Below is a small trained network, with its code and all its weights. Each question gives an input and a class and asks what happens when units are switched off, that is, made to give their printed mean instead of their output.

import numpy as np


def w(rows, s, z=0):
    codes = np.array(rows[::2]) - 128.0
    scale = np.full(codes.shape[1], s)
    scale[-1] = z or s
    return codes * scale


def f(y):
    return y / 2 * (1 + np.tanh(0.7978845608 * (y + 0.044715 * y**3)))


def log_softmax(a):
    a = a - a.max(-1, keepdims=True)
    return a - np.log(np.exp(a).sum(-1, keepdims=True))


def net(x, mask):
    res = np.array(x, float).reshape(1, 5) / 4 @ E
    y = f(res @ A[0][:, :-1].T + A[0][:, -1])
    res = res + np.where(mask, y, B[0][:, -1]) @ B[0][:, :-1]
    return log_softmax(res[-1] @ U[:, :-1].T + U[:, -1])


A, B = {}, {}
E = w([
[136,131,105,164,130,92,158,90,176,110,138],'x0',
[238,212,76,108,87,86,92,212,73,106,183],'x1',
[125,79,88,1,116,98,204,64,105,209,131],'x2',
[152,99,120,135,146,105,167,139,145,81,115],'x3',
[118,203,70,168,44,204,227,129,134,117,91],'x4',
],0.013)
A[0] = w([
[106,149,106,190,181,131,176,71,138,141,199,145],'neuron 1',
[178,186,135,149,63,77,129,176,123,120,134,135],'neuron 2',
[120,147,130,119,81,131,113,110,140,111,166,126],'neuron 3',
[140,106,154,104,131,116,133,94,154,117,136,125],'neuron 4',
[86,118,97,132,116,127,165,74,68,126,101,160],'neuron 5',
[139,131,184,131,134,111,122,193,156,77,111,125],'neuron 6',
[171,113,189,135,163,34,42,114,121,136,148,83],'neuron 7',
[136,114,28,58,134,102,205,103,69,196,156,9],'neuron 8',
[97,125,155,98,159,117,144,68,117,144,85,140],'neuron 9',
[152,188,101,163,112,182,147,161,134,118,123,117],'neuron 10',
[205,136,69,98,113,93,101,141,94,128,207,28],'neuron 11',
[181,198,90,167,67,181,133,163,103,74,129,99],'neuron 12',
[120,64,124,94,107,133,157,209,74,172,136,132],'neuron 13',
[110,88,156,85,164,108,128,97,152,148,163,132],'neuron 14',
[122,95,147,126,135,65,132,55,74,154,131,131],'neuron 15',
[113,141,104,127,23,205,202,92,112,98,72,187],'neuron 16',
[155,124,86,24,77,95,205,106,115,185,129,185],'neuron 17',
[234,140,114,109,71,70,122,151,81,131,212,58],'neuron 18',
[149,111,163,106,162,136,121,79,137,174,118,125],'neuron 19',
[114,92,171,241,146,160,55,165,148,100,119,116],'neuron 20',
[59,166,119,156,43,150,246,159,85,138,61,35],'neuron 21',
[117,53,156,86,164,172,126,118,107,111,135,157],'neuron 22',
[116,108,147,126,166,62,88,171,126,121,147,136],'neuron 23',
[1,118,192,167,191,216,175,99,177,114,57,77],'neuron 24',
[142,102,171,113,174,102,43,140,171,113,191,174],'neuron 25',
[175,192,156,115,138,151,135,102,167,100,177,112],'neuron 26',
[91,38,141,109,142,113,146,94,123,171,143,136],'neuron 27',
[113,75,126,95,180,105,100,82,134,131,130,136],'neuron 28',
[212,164,125,66,114,96,109,148,142,128,150,171],'neuron 29',
[107,75,151,145,132,129,131,116,140,205,91,149],'neuron 30',
],0.01,0.014)
B[0] = w([
[148,126,102,127,120,155,128,137,119,148,113,162],'neuron 1',
[141,102,134,108,116,111,95,205,113,82,133,193],'neuron 2',
[170,110,118,117,115,147,138,146,100,160,139,136],'neuron 3',
[168,126,132,145,116,137,110,148,151,133,115,151],'neuron 4',
[158,130,143,84,100,159,128,157,117,100,155,183],'neuron 5',
[125,161,145,131,107,132,107,103,114,144,129,166],'neuron 6',
[132,170,172,171,123,88,148,112,116,105,222,203],'neuron 7',
[160,221,218,235,117,72,115,65,30,17,237,187],'neuron 8',
[189,114,96,132,125,171,95,139,140,135,89,185],'neuron 9',
[204,94,110,89,129,63,99,170,127,182,94,178],'neuron 10',
[84,59,109,174,178,254,231,32,187,176,116,176],'neuron 11',
[236,111,115,68,133,75,70,176,108,128,103,200],'neuron 12',
[90,143,100,127,135,144,124,130,99,104,117,162],'neuron 13',
[130,83,116,91,146,74,180,196,132,144,103,187],'neuron 14',
[161,74,110,101,95,91,105,161,118,158,88,177],'neuron 15',
[91,189,152,171,122,62,89,154,60,61,200,243],'neuron 16',
[103,128,86,207,187,186,230,86,197,130,75,250],'neuron 17',
[41,119,130,143,142,198,159,56,169,124,180,197],'neuron 18',
[144,106,110,126,163,111,114,172,189,130,147,167],'neuron 19',
[57,149,124,196,126,175,202,78,167,148,124,213],'neuron 20',
[72,97,89,175,143,253,184,16,180,113,62,197],'neuron 21',
[85,106,61,107,76,89,163,138,122,187,124,191],'neuron 22',
[78,128,128,156,139,144,129,95,105,86,129,188],'neuron 23',
[80,181,183,214,121,138,157,66,47,47,218,235],'neuron 24',
[89,165,131,225,135,205,178,43,186,116,168,228],'neuron 25',
[155,134,153,103,139,77,58,157,109,115,130,145],'neuron 26',
[225,61,94,85,177,120,128,162,120,137,63,205],'neuron 27',
[157,99,85,92,132,123,51,167,148,201,80,193],'neuron 28',
[144,160,191,153,66,80,84,142,108,93,179,202],'neuron 29',
[121,122,86,110,108,111,119,145,128,180,54,189],'neuron 30',
],0.008,0.02)
U = w([
[52,93,121,164,143,199,177,61,202,182,98,252],'0',
[101,168,214,171,116,79,105,117,69,98,214,41],'1',
[206,89,123,64,122,68,67,255,135,193,81,96],'2',
],0.0099,0.0036)

Each question gives the input, the list of numbers given to net, and the class t.
The units are the neurons (one row each of A and B). Each row of codes is followed by its name. A weight is (code - 128) times the scale printed after its matrix; where a second scale follows, it is the last column's (A, B and U).
mask holds one flag per neuron, in row order. A switched-off neuron (its flag False) gives its mean, the last column of its row in B, instead of its output. The means were averaged over made-up inputs and are rounded, as every weight is.
A unit's drop is (log p(t) with every unit on - log p(t) with that unit switched off) / (log p(t) with every unit on - log p(t) with every unit switched off).
The circuit of an input: a set's keep is (log p(t) with only the set's units on - log p(t) with every unit switched off) / (log p(t) with every unit on - log p(t) with every unit switched off). Starting from the 12 units with the biggest drops (on a tie, the unit counted first), units are removed one at a time, each time the one whose removal leaves the highest keep (on an exact tie, the one counted first), for as long as the keep stays at least 0.8.
units of the circuit, in order: the units of the circuit, biggest drop first
k most important neurons: the k neurons with the biggest drops, biggest first
drop of u: that unit's drop, to one decimal
input [6,3,1,-8,-2], class 0: 4 most important neurons : (neuron 16; neuron 8; neuron 24; neuron 12)
input [5,7,5,8,5], class 1: units of the circuit, in order : (neuron 8)
input [6,-1,-3,-6,1], class 1: 3 most important neurons : (neuron 17; neuron 21; neuron 11)
input [4,1,5,4,3], class 1: 3 most important neurons : (neuron 8; neuron 16; neuron 11)
input [4,8,4,0,-1], class 0: 2 most important neurons : (neuron 11; neuron 17)
input [-3,-1,-5,7,1], class 1: 2 most important neurons : (neuron 17; neuron 21)
input [-4,8,8,1,-4], class 0: 3 most important neurons : (neuron 11; neuron 17; neuron 18)
input [-3,6,4,-2,-4], class 0: 2 most important neurons : (neuron 11; neuron 16)
input [3,-6,-7,-7,1], class 1: 4 most important neurons : (neuron 24; neuron 17; neuron 21; neuron 11)
input [0,-8,-4,0,6], class 1: 3 most important neurons : (neuron 24; neuron 16; neuron 17)
input [2,4,-5,-1,1], class 2: 2 most important neurons : (neuron 24; neuron 12)
input [-5,-4,-1,5,1], class 1: 4 most important neurons : (neuron 17; neuron 24; neuron 21; neuron 11)
input [4,7,-8,6,8], class 2: drop of neuron 12 : 0.2
input [3,5,4,-4,-5], class 0: units of the circuit, in order : (neuron 11)
input [7,0,5,8,-2], class 2: drop of neuron 25 : 0.1
input [6,-1,0,5,5], class 1: drop of neuron 25 : 0.2
